Below are the code and all the weights of a small trained network. Each question names an input and a target symbol and asks about switching units off, where a switched-off unit gives its printed mean instead of its output.

import numpy as np


def w(rows, s, z=0):
    codes = np.array(rows[::2]) - 128.0
    scale = np.full(codes.shape[1], s)
    scale[-1] = z or s
    return codes * scale


def norm(h):
    return h / np.sqrt((h * h).mean(-1, keepdims=True) + 1e-5)


def f(y):
    return np.maximum(y, 0)


def softmax(a):
    e = np.exp(a - a.max(-1, keepdims=True))
    return e / e.sum(-1, keepdims=True)


def log_softmax(a):
    a = a - a.max(-1, keepdims=True)
    return a - np.log(np.exp(a).sum(-1, keepdims=True))


def net(x, mask):
    ids = ['ΦΩαβζτψ'.index(c) for c in x.split()]
    T = len(ids)
    res = E[ids] + P[:T]
    u = 0
    for l in range(3):
        q, k, v = (norm(res) @ M[l].T for M in (Q, K, V))
        z = softmax(np.where(np.tri(T) > 0, q @ k.T / 3**0.5, -1e9)) @ v
        res = res + np.where(mask[u], z, O[l][:, -1]) @ O[l][:, :-1]
        u += 1
        y = f(norm(res) @ A[l][:, :-1].T + A[l][:, -1])
        res = res + np.where(mask[u : u + 4], y, B[l][:, -1]) @ B[l][:, :-1]
        u += 4
    return log_softmax(norm(res)[-1] @ U[:, :-1].T + U[:, -1])


Q, K, V, O, A, B = {}, {}, {}, {}, {}, {}
E = w([
[131,124,116,152],'Φ',
[188,71,138,170],'Ω',
[213,100,108,218],'α',
[168,145,109,178],'β',
[139,111,242,119],'ζ',
[245,75,119,224],'τ',
[102,144,150,94],'ψ',
],0.012)
P = w([
[106,111,120,90],'0',
[116,103,137,205],'1',
[144,136,109,57],'2',
[115,124,132,185],'3',
[140,47,112,105],'4',
[8,57,195,181],'5',
[139,74,88,85],'6',
],0.017)
Q[0] = w([
[18,240,66,151],'0.h0',
[9,253,89,41],'0.h0',
[60,34,169,80],'0.h0',
],0.0059)
K[0] = w([
[152,95,108,100],'0.h0',
[129,173,246,125],'0.h0',
[185,241,56,74],'0.h0',
],0.011)
V[0] = w([
[74,143,94,224],'0.h0',
[69,59,172,81],'0.h0',
[94,133,1,97],'0.h0',
],0.0075)
O[0] = w([
[113,111,169,120,11],'0.h0',
[144,66,207,119,238],'0.h0',
[171,119,4,125,190],'0.h0',
],0.016,0.0012)
A[0] = w([
[176,184,47,53,252],'0.n0',
[132,48,158,143,146],'0.n1',
[120,145,189,230,102],'0.n2',
[2,126,134,187,59],'0.n3',
],0.0088,0.0024)
B[0] = w([
[99,49,193,156,192],'0.n0',
[46,163,60,177,254],'0.n1',
[102,244,254,153,211],'0.n2',
[162,100,113,247,181],'0.n3',
],0.0072,0.0065)
Q[1] = w([
[122,58,248,179],'1.h0',
[254,167,89,42],'1.h0',
[158,206,170,123],'1.h0',
],0.0081)
K[1] = w([
[110,129,56,134],'1.h0',
[28,198,131,203],'1.h0',
[2,94,98,125],'1.h0',
],0.0099)
V[1] = w([
[101,100,175,154],'1.h0',
[227,160,75,239],'1.h0',
[130,141,253,161],'1.h0',
],0.013)
O[1] = w([
[1,38,206,84,253],'1.h0',
[38,144,90,22,184],'1.h0',
[31,142,208,140,138],'1.h0',
],0.0087,0.0044)
A[1] = w([
[146,89,108,5,247],'1.n0',
[184,191,73,82,24],'1.n1',
[143,175,83,212,124],'1.n2',
[88,175,148,144,159],'1.n3',
],0.016,0.0016)
B[1] = w([
[189,146,115,228,254],'1.n0',
[46,179,136,190,152],'1.n1',
[139,67,7,21,202],'1.n2',
[52,166,158,133,198],'1.n3',
],0.011,0.0064)
Q[2] = w([
[56,1,157,114],'2.h0',
[217,25,41,88],'2.h0',
[107,219,124,94],'2.h0',
],0.0098)
K[2] = w([
[164,114,77,170],'2.h0',
[239,248,183,94],'2.h0',
[119,76,134,127],'2.h0',
],0.014)
V[2] = w([
[39,223,87,178],'2.h0',
[80,1,147,88],'2.h0',
[198,103,72,143],'2.h0',
],0.0089)
O[2] = w([
[3,244,174,55,142],'2.h0',
[160,40,122,68,255],'2.h0',
[88,118,237,143,138],'2.h0',
],0.012,0.0045)
A[2] = w([
[112,71,82,3,190],'2.n0',
[159,57,141,57,223],'2.n1',
[129,149,101,85,108],'2.n2',
[127,153,134,126,5],'2.n3',
],0.016,0.0027)
B[2] = w([
[155,109,4,83,241],'2.n0',
[109,148,125,44,255],'2.n1',
[153,50,53,202,142],'2.n2',
[154,34,122,130,130],'2.n3',
],0.012,0.0077)
U = w([
[197,106,131,245,148],'Φ',
[157,79,72,16,130],'Ω',
[48,157,167,207,69],'α',
[149,214,53,182,127],'β',
[55,168,193,59,254],'ζ',
[18,207,105,73,78],'τ',
[90,21,200,152,135],'ψ',
],0.013,0.0045)

Each question gives the input, a string of symbols that net reads in full, and the target symbol t.
The units are the heads (3 rows each of Q, K, V and O) and the neurons (one row each of A and B). Each row of codes is followed by its name. A weight is (code - 128) times the scale printed after its matrix; where a second scale follows, it is the last column's (O, A, B and U).
mask holds one flag per unit, layer by layer, with each layer's heads first. A switched-off unit (its flag False) gives its mean, the last column of its rows in O or B, instead of its output. The means were averaged over made-up inputs and are rounded, as every weight is.
A unit's drop is (log p(t) with every unit on - log p(t) with that unit switched off) / (log p(t) with every unit on - log p(t) with every unit switched off).
The circuit of an input: a set's keep is (log p(t) with only the set's units on - log p(t) with every unit switched off) / (log p(t) with every unit on - log p(t) with every unit switched off). Starting from the 12 units with the biggest drops (on a tie, the unit counted first), units are removed one at a time, each time the one whose removal leaves the highest keep (on an exact tie, the one counted first), for as long as the keep stays at least 0.8.
circuit, biggest first: the units of the circuit, biggest drop first
unit that matters most: the unit with the biggest drop
top k neurons: the k neurons with the biggest drops, biggest first
top k neurons in layer l: the k neurons of layer l with the biggest drops, biggest first
input α Ω ψ τ, target τ: circuit, biggest first => 2.h0
input Φ τ τ Ω Φ Φ ζ, target Φ: top 2 neurons => 1.n0, 0.n0
input β τ ψ, target β: circuit, biggest first => 0.h0, 1.n0
input τ Ω Φ Φ Φ τ, target Ω: circuit, biggest first => 0.h0, 1.h0
input τ τ τ Φ Ω α β, target τ: circuit, biggest first => 1.h0, 2.h0
input β Ω Φ τ τ Φ, target Ω: top 2 neurons => 1.n2, 0.n3
input Φ α Ω ζ, target Ω: circuit, biggest first => 1.n2, 1.h0, 0.n3
input Ω Ω Φ τ Φ Φ, target Ω: top 3 neurons => 1.n2, 1.n0, 0.n0
input β α Ω, target β: circuit, biggest first => 0.h0, 1.n1, 1.n0
input Ω Φ Φ τ, target ψ: circuit, biggest first => 1.n0, 2.n0
input Φ Ω τ ψ, target Ω: top 3 neurons => 1.n2, 0.n3, 0.n0
input Φ τ ψ ψ, target Ω: circuit, biggest first => 1.n2, 1.h0
input α τ τ, target α: top 3 neurons => 1.n0, 0.n2, 0.n0
input α τ Ω, target α: top 2 neurons => 1.n0, 0.n2
input Ω ψ ζ ψ, target ψ: circuit, biggest first => 2.h0, 0.n2, 1.h0
input τ Ω Ω Φ α Φ α, target τ: top 2 neurons => 0.n0, 1.n0
input τ ψ ζ ψ, target ζ: unit that matters most => 0.h0
input Ω β Ω Φ, target ψ: top 3 neurons in layer 0 => 0.n2, 0.n3, 0.n0
input Φ Φ α Ω, target Ω: top 3 neurons => 1.n2, 0.n2, 0.n0
input Φ β α ψ ψ, target Φ: top 4 neurons => 1.n0, 0.n0, 0.n2, 1.n2
input Φ Ω Φ τ, target Ω: circuit, biggest first => 1.n2
input ζ ψ ψ, target ζ: top 2 neurons => 1.n0, 1.n2
input β τ β Ω τ Φ ζ, target β: circuit, biggest first => 1.h0, 1.n0, 0.n2
